Each row is followed by its class.
[-51  -8 -10 -34   5  15  23   8 -14  -2 -18  39 -43 -62  36  39  27 -11
 -13  16   3  -3  14 -14  -3 -46 -29  11   8   5 -72  29 -20   3  29 -70]	K206
[ 18  46  -2  14  45 -11  27 -17  36  12  -8  27  -4  38 -10 -40 -33 -47
 -14   2  25   7  15  30 -17  45 -19 -19 -20  -3  55  36 -15  15  42 -26]	K206
[ 31  17  -6 -23  10 -43 -11 -16  30 107 -29  56  -4  33 -14  15 -35 -54
  12  78  -3  21 -11 -13  -8   9 -37  12 -16   1  96  51  24  13  49 -26]	K798
[-55 -13 -18 -46   1  16  34  11 -19   6 -11  42 -40 -50  34  36  32   7
 -10   0  20  -9  13  -6 -16 -48 -31  10   8   5 -69  31 -38   9  33 -74]	K366
[-40 -15 -12 -54  -7 -12  42  -9  -1  20  -9  29 -29 -22  17  33  34 -11
  10 -11  14  -5  11 -14 -28 -45 -46  15  14  17 -71  39 -20   3  14 -76]	K735
[ 26  14   2 -21  15 -39   6 -25  25 100 -34  50  -5  25 -30  19 -36 -57
  12  83  -6  18 -19  -9 -20   0 -46  21 -18 -10  84  45  14  15  46 -23]	K229
[ -1  24 -20 -26 -29  53  16  33 -25 -14  28  -7 -33   6  -4 -35 -21  19
 -11  49   3 -31  -9  37 -14   3 -31   2  15 -26  45 -31  -3  -8  17 -34]	K404
[ -3  23 -24  -9 -31  46  38  30 -34 -16  31  -7 -30   6   3 -39 -14  16
 -20  44   3 -35  -6  29  -7   7 -24   4   9 -19  39 -30 -10 -12   4 -33]	K798
[ 19  27   1  -1  40 -33  26  -6  22  34  21  26  -5  61  13 -42 -32 -31
 -44 -27  -6  24  22  20 -12  49   2 -28 -20   8  52  41 -25  19  42 -24]	K798
[ 21  30   5   4  52 -26  12 -11  19  29  14  36  -8  48   8 -54 -34 -40
 -46 -11  17  19  23  17  -6  48  -3 -37 -16  -9  59  40 -16  26  59 -16]	K764
[-41 -13  -6 -68  -7 -17  28 -21  -7  24 -13  32 -39 -26  14  45  28 -24
  10  -1  12  -2  12  -8 -27 -47 -42   4  12  13 -79  36 -11  -4  10 -67]	K766
[ 34  17  -1 -19  16 -37   3 -26  32  95 -35  53  -4  22 -26  19 -36 -51
  19  76   3  19 -13 -17 -25   2 -44  22 -17 -10  84  44  23   9  50 -29]	K229
[ 24  16   9  -8  16 -41  14 -30  46  89 -21  86  15  44 -20  -5 -58 -83
  11  69  -4  25 -23 -15   7  10 -36   7 -34   6  91  38  24  14  54 -15]	K366
[ 37  16   5 -12  20 -40 -18 -12  34 114 -23  64  -3  30 -27   5 -31 -56
   8  77 -15  20 -14  -5  -8   7 -41  10 -21  -4  94  52  29   8  56 -15]	K793
[-52 -17 -19 -33   7  12  25   5  -8  12  -4  24 -28 -42  48  30  24   9
 -13  -2  10  -9  19 -14 -19 -44 -28   7  16   0 -65  36 -31  15  33 -69]	K764
[-11  34 -21 -19 -36  39  23   4 -11  -4  45   2 -15  10  14 -34 -36  -8
 -11  66 -29 -21 -10  33   8  -6 -22  -6  10  -8  39 -39  14  -7   5 -28]	K764
[ 20  13  -3 -16  19 -40  19 -17  38  97 -32  77  13  42  -9  -7 -54 -74
  22  80 -19   9 -20 -19  -6  13 -47   8 -27   4  86  44  22  14  53 -23]	K798
[ 22  36  12  11  41 -11  32 -11  29  14   2  23  12  47  -6 -48 -33 -50
 -22 -12  12  10  16  33 -15  44 -18 -22 -26  -8  61  38 -19  13  38 -29]	K793
[-40 -15   0 -60  -7 -16  26  -9  -4  23  -3  16 -31 -18  26  39  23 -19
   6 -12  -2   2  16 -14 -23 -41 -38  12  16  23 -84  40  -7  -8  14 -65]	K766
[-35  -8 -11 -49  -5 -16  34 -11   6  34  10  28 -27 -19  35  46  27 -13
  -6 -14  -9   7  20 -16 -15 -50 -29  20  13  21 -83  39 -15   6  15 -80]	K229
[ 31  14   9 -28   9 -39 -11 -32  31 104 -32  49   0  32 -18  13 -37 -62
  13  86   6  18  -8 -16 -11   5 -39   9 -12  -4  89  50  29  16  56 -23]	K764
[ 25  13   5 -10  14 -40  14 -30  41 100 -35  80  25  39 -18   2 -53 -72
  10  76  -7  19 -21 -11   0  17 -43  -3 -33   5  93  44  22  13  63 -17]	K366
[ -1  27 -20 -27 -28  47  39  22 -37 -14  21  -8 -30  -5  -6 -32 -22  -1
 -10  58  -3 -33  -7  32  -9   0 -34   5  11 -24  44 -43  -8 -16  -5 -47]	K229
[ 19  26  -2  14  18 -30  12 -23  55  73 -28  59  -3  38 -31   2 -38 -51
  24  78  11   1  -8 -20 -21  17 -43  24  -7  -9  64  63  17  20  48 -16]	K798
[ 28  19  14  -2  19 -31   0 -30  52  75 -45  59  -2  40 -40   6 -46 -74
  31  81  13   8 -12 -21 -18  10 -44  22 -17 -12  62  54  31  10  51 -11]	K766
[-43 -19  -5 -55  -4 -15  16 -19  -4  33  -5  29 -27 -21  38  40  28 -12
  -2  -2   0  -4  23  -7 -10 -43 -31   6  20  22 -82  42 -13   9  19 -65]	K764
[ 33  23   4 -11  17 -34   4 -34  53  81 -23  54   1  37 -34  -5 -49 -67
  23  84  16   8 -16 -16 -18  11 -47  22  -4  -7  80  46  35  10  39 -21]	K764
[ 18  35  -1   7  42 -12  35  -8  23  10  -2  35 -13  53   4 -46 -34 -47
 -18  -5  15   2  18  27  -6  51 -17 -13 -21   1  67  40 -20  15  42 -29]	K798
[ 32  21   5   0  12 -47   2 -27  25  98 -35  63  20  43 -12   8 -55 -82
  15  82 -21  23 -22 -16   6  12 -40   2 -30  15  96  44  29  22  60 -17]	K798
[-43 -13 -10 -41  -9 -18  41 -10   4  31   7  21 -19 -15  35  48  32 -17
   3 -18  -3   3  16 -21 -17 -50 -36  21  16  21 -81  46 -21  12  12 -71]	K229
[-50 -16  -7 -42   8  11  25   4 -19  -2  -9  41 -44 -48  36  34  29  -8
 -11   1   4  -2  12  -2 -20 -52 -36  13   7   5 -67  38 -31   1  22 -80]	K793
[ -4  38 -17 -14 -34  37  22   7 -11   0  46   0 -17  12   7 -40 -28  -7
 -18  71 -22 -22  -5  25   6  -3 -20  -6  11  -9  40 -36  16  -6   9 -25]	K764
[-30   2  13 -71  -9 -18  16  -9 -13  20  -9  45 -46 -26  20  57  33 -23
   7  22 -22  -1  26  15 -13 -47 -18  13   7  27 -61  18 -23   6   3 -81]	K793
[ 29  22   0  -5  17 -38  -7 -18  41  97 -29  75  11  45 -18   3 -50 -78
  20  71 -17  15 -20  -4  -1   5 -37   0 -30   2  91  36  28  28  59 -16]	K404
[ 34  16   8 -23   5 -36 -18 -17  39 100 -31  52   2  32 -25  18 -33 -58
  19  77   5  18 -11 -12 -21   4 -37  11 -15  -9  89  47  24  18  52 -25]	K404
[-25  -2   8 -77 -11 -11  12 -19 -23  17 -19  36 -47 -20  23  50  25 -33
  11  35   9 -14  24  18 -17 -42 -25  14  16  22 -53  17 -17   9   2 -85]	K764
[ -8  28 -12 -10 -36  35  11  20 -11 -11  46   8 -10  10   8 -22 -29  -2
 -12  56 -35 -19 -11  28  14  -4 -18  -6  11  -9  29 -36  13   2  12 -30]	K404
[ 31  27   5 -11  15 -38   0 -33  57  83 -28  62 -11  43 -43   3 -52 -77
  29  75   4  16 -14 -24  -1  16 -35  18 -16  -9  77  48  37   7  48 -13]	K766
[ 21  33   2  16  41  -5  26 -17  25   8 -12  38  -4  40   3 -41 -29 -48
 -16   2  34  -5  20  27 -14  48 -12 -18 -14 -13  48  48 -13  23  54 -26]	K764
[ 37  15   2 -27   8 -49  -7 -15  32 107  -9  51 -10  34 -21   9 -37 -63
  13  72  -9  23 -17 -19  -7  13 -41  14  -9  -1  99  52  29   8  51 -33]	K735
[ 25  33   2   4  48 -24  31  -6  22  24  18  29  -6  47  11 -48 -38 -45
 -44 -23   9  20  19  27  -8  50  -9 -25 -18 -16  60  40 -21  17  42 -27]	K229
[-15  28 -17  -1 -39  36  27  23 -11 -12  43   2 -10   9  16 -36 -25  12
 -10  65 -38 -22  -5  15  -1   3 -24  -2  13  -7  34 -34   3  -9  14 -27]	K735
[ 23  38  15  16  45 -15  32  -1  29  20  -3  42  -1  52  -3 -48 -28 -56
 -25   1   3   5  23  26  -4  47 -12 -19 -20  -6  53  52  -9  20  50 -31]	K793
[ 26  27   4  24  45 -21  16   2  31  21  -3  25  -3  42   3 -38 -22 -36
 -44 -29   6  20  27  28   2  44  -8 -20 -18   7  60  30 -22   5  21 -28]	K793
[-26  11  11 -72 -10 -21  10 -11 -23  21 -23  50 -50 -23  21  61  38 -34
  12  36  -6  -7  33  28 -11 -39 -21  15   2  30 -50  25 -24  13   9 -80]	K798
[ 28  15   7 -29   8 -42  -7 -20  36 103 -25  49  -8  26 -22  21 -43 -64
  16  72  -8  30 -14 -22  -8   5 -39  12 -15   1  90  40  28   9  50 -26]	K206
[-48 -17 -10 -47   0  15  21  -3 -17  11 -12  33 -37 -47  42  37  28 -13
 -13  13   5 -12  17  -5 -12 -49 -30   7  11   2 -70  32 -27   8  23 -70]	K764
[-50 -14 -21 -45   7  10  21   8 -24   7 -12  34 -40 -46  41  34  32  -1
  -9   7  10  -7  17 -18 -22 -45 -33  11  11  12 -68  43 -29   4  23 -82]	K798
[-28  20  -1 -15 -39  42  41  17  -6   3 -15   7  -4   0 -12 -37 -29  -3
 -20  98 -28 -24   7   0   2  19 -28  -6   8 -30  23  -8   5 -17  27 -23]	K766
[-36  -4 -11 -58  -7 -21  29  -5  -2  34  -5  24 -22 -19  30  37  29 -16
  -2  -5   0   5  22  -9 -11 -40 -32  11  11  29 -62  36 -19   3   4 -75]	K798
[ 27  40   3  16  40  -6  28 -22  30  17 -12  33   5  46 -10 -45 -30 -51
 -19   6  32  -5  20  29 -20  47 -11 -23 -17 -12  44  45 -13  25  49 -30]	K764
[-41 -13  -5 -58  -6 -15  19  -6   1  26 -10  43 -36 -23  28  46  32 -13
   1  -3  -3  -3  22   1 -14 -43 -34  11  14  23 -75  38 -13   8  18 -78]	K404
[-24   1  12 -84 -11 -16   4 -15 -21  23 -20  42 -57 -17  19  61  27 -47
  10  27  -8   0  23  15  -9 -49 -22  12   0  27 -57  15 -15   0   7 -75]	K766
[ 28  29   9  -4  42 -27  12  -1  22  20  -6  54  -5  47  -3 -43 -32 -47
 -39  -5  16  21  15  34 -15  45  -1 -31 -24 -11  62  35 -12  22  44 -29]	K404
[ 25  32  -1  14  41 -23  19 -10  11  23  11  31 -18  50  12 -47 -29 -37
 -46 -21  20  17  23  22  -8  46  -1 -33 -20  -6  55  39 -22  19  44 -24]	K798
[ 17  32   4  18  34 -20  19 -10  50  14 -12  18  11  48  -8 -33 -29 -41
 -35 -22  12  27  31  11  -2  51  -3 -23 -19  -1  50  35 -11   3  27 -22]	K766
[ 27  34   8  -8  44 -24  15 -15  28  29  13  28   2  50  14 -51 -37 -55
 -48 -10   5  23  21  23  -2  46  -1 -36 -14   0  51  41  -2  15  40 -23]	K764
[ 27  16   3  -6  14 -37  19 -26  26  93 -26  68  17  38  -6  -7 -51 -81
   6  68 -23  19 -27 -14   1   1 -44  -8 -32   5  88  37  26  13  55 -23]	K793
[ 28  22  -3 -12  18 -41  21 -34  35 100 -27  67  14  40 -13   1 -60 -85
  15  69 -32  27 -25 -15   2   7 -42   8 -38   8  95  36  24  12  59 -21]	K229
[ 30  18 -10  -5  22 -40  10 -36  27  94 -31  58   8  40 -16  -1 -62 -71
  12  71  -8  22 -24 -17  -5   7 -41   4 -26  -2  98  34  19  17  49 -28]	K229
[ -4  31 -18  -8 -37  34  25  11 -10  -2  52  -5 -22  18  10 -35 -29   1
 -17  61 -34 -18 -11  20  -4  -1 -26  -6  10  -9  49 -35   3 -12   6 -27]	K735
[ 31  20  -1  -5  17 -39  19 -32  34  98 -26  73  11  37 -19   2 -60 -83
  10  74 -19  19 -24 -19  12   6 -41   7 -33  -6  88  34  24  19  59 -25]	K229
[ 21  43   3  12  41 -15  23  -6  41   7  -6  41  -3  50  -9 -37 -32 -51
 -12  -3  23   4  15  33 -10  38 -11 -14 -19  -9  58  32 -16  29  38 -25]	K404
[-44 -10  -5 -51  -4 -15  24 -16  11  31  -4  27 -31 -25  28  50  28 -24
   0 -10  -8   5  20  -7  -2 -43 -35   8  13  24 -76  40 -10   3   9 -67]	K206
[-48  -9  -7 -45   9  12  25   6 -20   8  -9  38 -35 -49  30  21  36 -17
 -20   8   0   3  15 -15 -16 -58 -36   2   5   7 -68  40 -15   0  21 -78]	K793
[ 27  19   3  -7  18 -30  10 -19  38  98 -40  73  20  36 -19   2 -61 -74
  15  75 -11  23 -22 -17  -3  10 -42   3 -33   7  95  39  24  17  70 -21]	K366
[ -4  21 -22 -18 -23  51  24  16 -34 -13  14  -3 -25   2  -4 -43 -23   4
  -9  65  15 -37  -9  36 -17   7 -32  -1  14 -24  46 -25  -4  -9  14 -33]	K764
[-10  22 -23 -25 -31  49  35  20 -22 -11  23   0 -39   6  -2 -37 -27  15
  -7  52   5 -34  -3  30  -8   6 -31   8  10 -26  41 -30 -11 -14   6 -36]	K798
[-10  22 -27  -8 -33  53  39  28 -33 -27  27  -5 -43  -5  -2 -41 -25  13
 -10  43  18 -34 -10  26 -17   5 -39   9  18 -26  37 -30 -12 -18   3 -37]	K798
[ 21  43  -4  16  44 -18  21 -21  40  17  -4  29  -2  54  -9 -45 -41 -46
 -13  -5  22  13  17  38 -10  48 -14 -20 -23  -2  71  34  -5  17  39 -28]	K206
[ -3  28 -12 -22 -27  48  28  25 -26 -18  14  10 -43   0 -14 -32 -22  -7
 -16  66  -5 -34  -5  30  -2   5 -28  -4  10 -30  25 -30   7 -16  15 -28]	K766
[ 34  11  10 -16  14 -39  -9 -11  27 102 -34  60   2  21 -26   9 -33 -57
  14  79  -9  16 -17 -15 -12  11 -37  13 -15  -5  79  52  23   7  52 -19]	K793
[ 18  31  -3   2  45 -30   9  -6  26  29   7  32   8  55  19 -34 -33 -40
 -45 -17  -6  31  19  27  -6  45   1 -30 -22  13  50  48 -23  21  40 -25]	K798
